Below is a small trained network, with its code and all its weights. Each question gives an input and a class and asks what happens when units are switched off, that is, made to give their printed mean instead of their output.

import numpy as np


def w(rows, s, z=0):
    codes = np.array(rows[::2]) - 128.0
    scale = np.full(codes.shape[1], s)
    scale[-1] = z or s
    return codes * scale


def f(y):
    return y / 2 * (1 + np.tanh(0.7978845608 * (y + 0.044715 * y**3)))


def log_softmax(a):
    a = a - a.max(-1, keepdims=True)
    return a - np.log(np.exp(a).sum(-1, keepdims=True))


def net(x, mask):
    res = np.array(x, float).reshape(1, 4) / 4 @ E
    y = f(res @ A[0][:, :-1].T + A[0][:, -1])
    res = res + np.where(mask, y, B[0][:, -1]) @ B[0][:, :-1]
    return log_softmax(res[-1] @ U[:, :-1].T + U[:, -1])


A, B = {}, {}
E = w([
[111,155,59,234,141],'x0',
[178,1,148,215,85],'x1',
[167,133,67,126,12],'x2',
[234,158,76,154,202],'x3',
],0.0086)
A[0] = w([
[104,99,155,141,195,44],'N0',
[97,143,155,140,163,32],'N1',
[158,119,109,114,162,111],'N2',
[111,132,150,116,85,254],'N3',
[199,167,145,134,142,86],'N4',
[150,55,172,192,127,85],'N5',
[149,103,154,67,125,125],'N6',
[149,55,120,131,131,69],'N7',
[62,181,77,187,149,65],'N8',
[161,52,142,132,119,94],'N9',
[145,157,128,130,62,46],'N10',
[179,153,87,93,41,103],'N11',
[89,110,166,138,203,128],'N12',
[176,99,148,22,106,90],'N13',
[184,149,93,148,160,110],'N14',
[132,189,123,59,140,56],'N15',
[99,118,128,151,193,233],'N16',
[104,112,164,138,192,79],'N17',
[81,125,132,120,97,49],'N18',
[135,134,88,95,146,16],'N19',
[93,192,120,88,110,91],'N20',
[172,160,102,119,58,155],'N21',
[246,137,130,91,166,83],'N22',
[94,150,79,182,97,99],'N23',
[142,147,97,114,78,89],'N24',
[13,100,139,141,86,52],'N25',
[92,146,83,192,131,180],'N26',
[40,98,151,121,85,135],'N27',
[88,223,112,101,146,131],'N28',
[213,123,158,70,137,156],'N29',
[217,118,78,138,175,88],'N30',
[155,133,160,57,125,64],'N31',
],0.012,0.005)
B[0] = w([
[219,122,170,114,175,179],'N0',
[214,150,163,134,150,145],'N1',
[132,151,119,124,147,158],'N2',
[42,128,92,106,142,208],'N3',
[138,170,111,138,149,177],'N4',
[151,126,104,104,30,245],'N5',
[117,95,151,183,126,174],'N6',
[180,130,115,127,84,174],'N7',
[208,121,193,217,74,214],'N8',
[148,135,89,122,66,199],'N9',
[200,127,159,121,166,148],'N10',
[172,87,163,59,212,213],'N11',
[155,83,151,79,198,228],'N12',
[151,87,219,232,102,202],'N13',
[122,176,112,152,150,220],'N14',
[168,139,104,123,63,200],'N15',
[69,84,125,88,148,248],'N16',
[190,107,159,98,180,190],'N17',
[187,177,130,153,153,147],'N18',
[206,164,147,141,127,126],'N19',
[158,132,96,124,92,196],'N20',
[116,84,141,68,190,209],'N21',
[112,204,85,142,150,228],'N22',
[151,90,191,157,142,195],'N23',
[173,104,148,109,165,159],'N24',
[178,252,102,164,174,225],'N25',
[70,85,174,178,94,236],'N26',
[113,210,83,135,175,235],'N27',
[118,106,71,99,54,253],'N28',
[65,116,140,163,128,203],'N29',
[112,202,117,128,138,251],'N30',
[163,117,162,184,96,167],'N31',
],0.024,0.0071)
U = w([
[116,213,93,147,149,63],'0',
[182,106,71,79,17,36],'1',
[158,88,153,60,167,197],'2',
[105,110,182,198,92,181],'3',
[9,99,100,92,126,252],'4',
],0.012,0.003)

Each question gives the input, the list of numbers given to net, and the class t.
The units are the neurons (one row each of A and B). Each row of codes is followed by its name. A weight is (code - 128) times the scale printed after its matrix; where a second scale follows, it is the last column's (A, B and U).
mask holds one flag per neuron, in row order. A switched-off neuron (its flag False) gives its mean, the last column of its row in B, instead of its output. The means were averaged over made-up inputs and are rounded, as every weight is.
A unit's drop is (log p(t) with every unit on - log p(t) with that unit switched off) / (log p(t) with every unit on - log p(t) with every unit switched off).
The circuit of an input: a set's keep is (log p(t) with only the set's units on - log p(t) with every unit switched off) / (log p(t) with every unit on - log p(t) with every unit switched off). Starting from the 12 units with the biggest drops (on a tie, the unit counted first), units are removed one at a time, each time the one whose removal leaves the highest keep (on an exact tie, the one counted first), for as long as the keep stays at least 0.8.
units of the circuit, in order: the units of the circuit, biggest drop first
top k neurons: the k neurons with the biggest drops, biggest first
drop when u is switched off: that unit's drop, to one decimal
input [-2,3,-5,-6], class 0: units of the circuit, in order : [N25]
input [-4,3,-3,0], class 3: top 4 neurons : [N28, N11, N21, N13]
input [-8,-4,8,5], class 2: top 4 neurons : [N11, N21, N26, N24]
input [0,4,-6,-6], class 0: top 4 neurons : [N25, N27, N11, N21]
input [8,-7,-6,-3], class 3: top 4 neurons : [N8, N26, N5, N9]
input [7,4,7,3], class 2: top 2 neurons : [N11, N21]
input [-3,-2,1,-3], class 4: top 2 neurons : [N8, N3]
input [2,4,7,7], class 0: top 4 neurons : [N30, N22, N14, N12]
input [-1,2,-7,6], class 2: top 2 neurons : [N12, N17]
input [2,0,7,6], class 2: top 2 neurons : [N11, N21]
input [-6,-5,1,2], class 3: top 3 neurons : [N13, N29, N5]
input [-8,3,-3,7], class 3: top 2 neurons : [N13, N29]
input [-6,1,1,4], class 3: drop when N13 is switched off : 0.4
input [-6,6,-4,7], class 0: units of the circuit, in order : [N22]
input [0,-2,-1,-3], class 4: drop when N14 is switched off : 0.1
input [-2,-6,-3,5], class 1: drop when N27 is switched off : 0.2
